Here is a tiny trained network, its code and every weight. The questions are about switching its units off for an input and a target symbol, where a switched-off unit gives its printed mean instead of its output.

import numpy as np


def w(rows, s, z=0):
    codes = np.array(rows[::2]) - 128.0
    scale = np.full(codes.shape[1], s)
    scale[-1] = z or s
    return codes * scale


def f(y):
    return np.maximum(y, 0)


def softmax(a):
    e = np.exp(a - a.max(-1, keepdims=True))
    return e / e.sum(-1, keepdims=True)


def log_softmax(a):
    a = a - a.max(-1, keepdims=True)
    return a - np.log(np.exp(a).sum(-1, keepdims=True))


def net(x, mask):
    ids = ['ΘΛΦΨβγδημτ'.index(c) for c in x.split()]
    T = len(ids)
    res = E[ids] + P[:T]
    r = res
    for j in range(3):
        rows = slice(4 * j, 4 * j + 4)
        q, k, v = (r @ M[0][rows].T for M in (Q, K, V))
        z = softmax(np.where(np.tri(T) > 0, q @ k.T / 4**0.5, -1e9)) @ v
        o = O[0][rows]
        res = res + np.where(mask[j], z, o[:, -1]) @ o[:, :-1]
    y = f(res @ A[0][:, :-1].T + A[0][:, -1])
    res = res + np.where(mask[3:15], y, B[0][:, -1]) @ B[0][:, :-1]
    return log_softmax(res[-1] @ U[:, :-1].T + U[:, -1])


Q, K, V, O, A, B = {}, {}, {}, {}, {}, {}
E = w([
[144,93,138,239],'Θ',
[153,215,166,139],'Λ',
[140,210,161,146],'Φ',
[236,199,10,174],'Ψ',
[91,189,47,122],'β',
[163,69,45,114],'γ',
[98,98,48,106],'δ',
[67,60,142,176],'η',
[138,25,132,86],'μ',
[176,93,140,8],'τ',
],0.014)
P = w([
[186,10,139,235],'0',
[225,190,145,88],'1',
[222,145,85,70],'2',
[229,40,4,23],'3',
[230,135,103,67],'4',
[191,118,47,28],'5',
],0.0013)
Q[0] = w([
[153,61,181,124],'h1',
[102,81,166,197],'h1',
[197,140,208,215],'h1',
[218,144,103,66],'h1',
[200,140,220,167],'h2',
[152,105,139,219],'h2',
[114,70,82,8],'h2',
[152,186,217,114],'h2',
[128,109,94,131],'h3',
[110,203,213,106],'h3',
[93,70,172,166],'h3',
[121,144,133,172],'h3',
],0.011)
K[0] = w([
[166,182,153,166],'h1',
[68,175,201,227],'h1',
[131,127,88,252],'h1',
[154,138,55,92],'h1',
[94,197,146,133],'h2',
[128,198,56,206],'h2',
[137,61,108,46],'h2',
[74,140,160,162],'h2',
[133,133,93,153],'h3',
[104,80,204,80],'h3',
[93,179,180,185],'h3',
[116,122,158,155],'h3',
],0.013)
V[0] = w([
[131,1,35,127],'h1',
[18,152,166,106],'h1',
[157,82,62,112],'h1',
[22,118,108,157],'h1',
[142,197,77,232],'h2',
[135,101,138,170],'h2',
[132,56,176,53],'h2',
[150,102,127,106],'h2',
[90,57,151,115],'h3',
[82,126,126,212],'h3',
[173,92,83,53],'h3',
[88,167,167,188],'h3',
],0.008)
O[0] = w([
[154,39,70,110,204],'h1',
[56,150,131,130,3],'h1',
[181,46,108,108,202],'h1',
[2,72,99,228,50],'h1',
[87,107,100,159,173],'h2',
[150,134,108,155,125],'h2',
[162,156,165,93,99],'h2',
[140,134,132,84,146],'h2',
[151,97,139,113,53],'h3',
[101,87,181,126,101],'h3',
[127,117,73,143,188],'h3',
[123,158,207,109,75],'h3',
],0.0082,0.0054)
A[0] = w([
[130,123,65,151,160],'n1',
[149,131,245,2,150],'n2',
[128,177,90,135,106],'n3',
[111,96,113,169,254],'n4',
[132,52,88,142,223],'n5',
[22,117,150,158,124],'n6',
[24,93,146,131,83],'n7',
[6,82,105,105,87],'n8',
[129,110,173,210,218],'n9',
[142,174,63,217,126],'n10',
[5,120,153,121,114],'n11',
[120,199,73,130,103],'n12',
],0.0086,0.0057)
B[0] = w([
[94,143,122,116,208],'n1',
[84,167,114,253,204],'n2',
[121,81,88,185,155],'n3',
[57,132,182,36,202],'n4',
[64,220,172,96,249],'n5',
[230,56,77,162,152],'n6',
[220,158,91,158,143],'n7',
[170,203,91,172,148],'n8',
[150,53,224,110,172],'n9',
[55,87,125,178,208],'n10',
[233,115,67,131,143],'n11',
[119,47,126,209,163],'n12',
],0.0065,0.011)
U = w([
[107,145,145,118,167],'Θ',
[112,207,162,171,83],'Λ',
[124,149,160,171,99],'Φ',
[254,147,127,134,145],'Ψ',
[91,24,185,153,164],'β',
[140,75,117,70,80],'γ',
[55,170,140,73,168],'δ',
[175,43,146,158,4],'η',
[153,69,138,87,229],'μ',
[134,83,56,204,80],'τ',
],0.0091,0.0023)

Each question gives the input, a string of symbols that net reads in full, and the target symbol t.
The units are the heads (4 rows each of Q, K, V and O) and the neurons (one row each of A and B). Each row of codes is followed by its name. A weight is (code - 128) times the scale printed after its matrix; where a second scale follows, it is the last column's (O, A, B and U).
mask holds one flag per unit, heads first, then neurons. A switched-off unit (its flag False) gives its mean, the last column of its rows in O or B, instead of its output. The means were averaged over made-up inputs and are rounded, as every weight is.
A unit's drop is (log p(t) with every unit on - log p(t) with that unit switched off) / (log p(t) with every unit on - log p(t) with every unit switched off).
The circuit of an input: a set's keep is (log p(t) with only the set's units on - log p(t) with every unit switched off) / (log p(t) with every unit on - log p(t) with every unit switched off). Starting from the 12 units with the biggest drops (on a tie, the unit counted first), units are removed one at a time, each time the one whose removal leaves the highest keep (on an exact tie, the one counted first), for as long as the keep stays at least 0.8.
circuit, biggest first: the units of the circuit, biggest drop first
most important unit: the unit with the biggest drop
k most important neurons: the k neurons with the biggest drops, biggest first
which heads matter: for each layer, one digit per head in row order, 1 if its drop is at least 0.15 and else 0, layers parted by /
drop when u is switched off: that unit's drop, to one decimal
input γ τ η Ψ τ δ, target Ψ: which heads matter	110
input τ τ μ Ψ Ψ, target τ: 4 most important neurons	(n10, n12, n3, n9)
input Ψ η μ τ Λ β, target Ψ: circuit, biggest first	(h2, h1, n4)
input Ψ Λ Φ, target Ψ: circuit, biggest first	(h1, n5)
input Λ Λ β Λ μ μ, target Λ: circuit, biggest first	(n2, h1, h2)
input η η Θ, target β: which heads matter	100
input Θ τ Φ Θ, target β: circuit, biggest first	(n9, h1, h3)
input Λ Ψ Ψ Ψ μ Λ, target Ψ: which heads matter	100
input τ Ψ Ψ, target τ: circuit, biggest first	(h2)
input Θ Θ η Ψ Θ τ, target Ψ: circuit, biggest first	(h2, h1, n4)
input β Ψ δ η, target τ: circuit, biggest first	(h1, n8)
input τ β τ τ Λ, target τ: which heads matter	001
input Θ Ψ Θ Ψ Φ δ, target δ: 2 most important neurons	(n5, n4)
input Φ τ β γ, target Ψ: most important unit	h2
input Φ Λ Θ Φ Θ δ, target δ: drop when n5 is switched off	0.0
input Λ Ψ β, target τ: drop when h1 is switched off	0.6
input τ Λ γ, target Ψ: drop when h2 is switched off	0.9
input Ψ β Θ β, target τ: drop when n1 is switched off	0.0
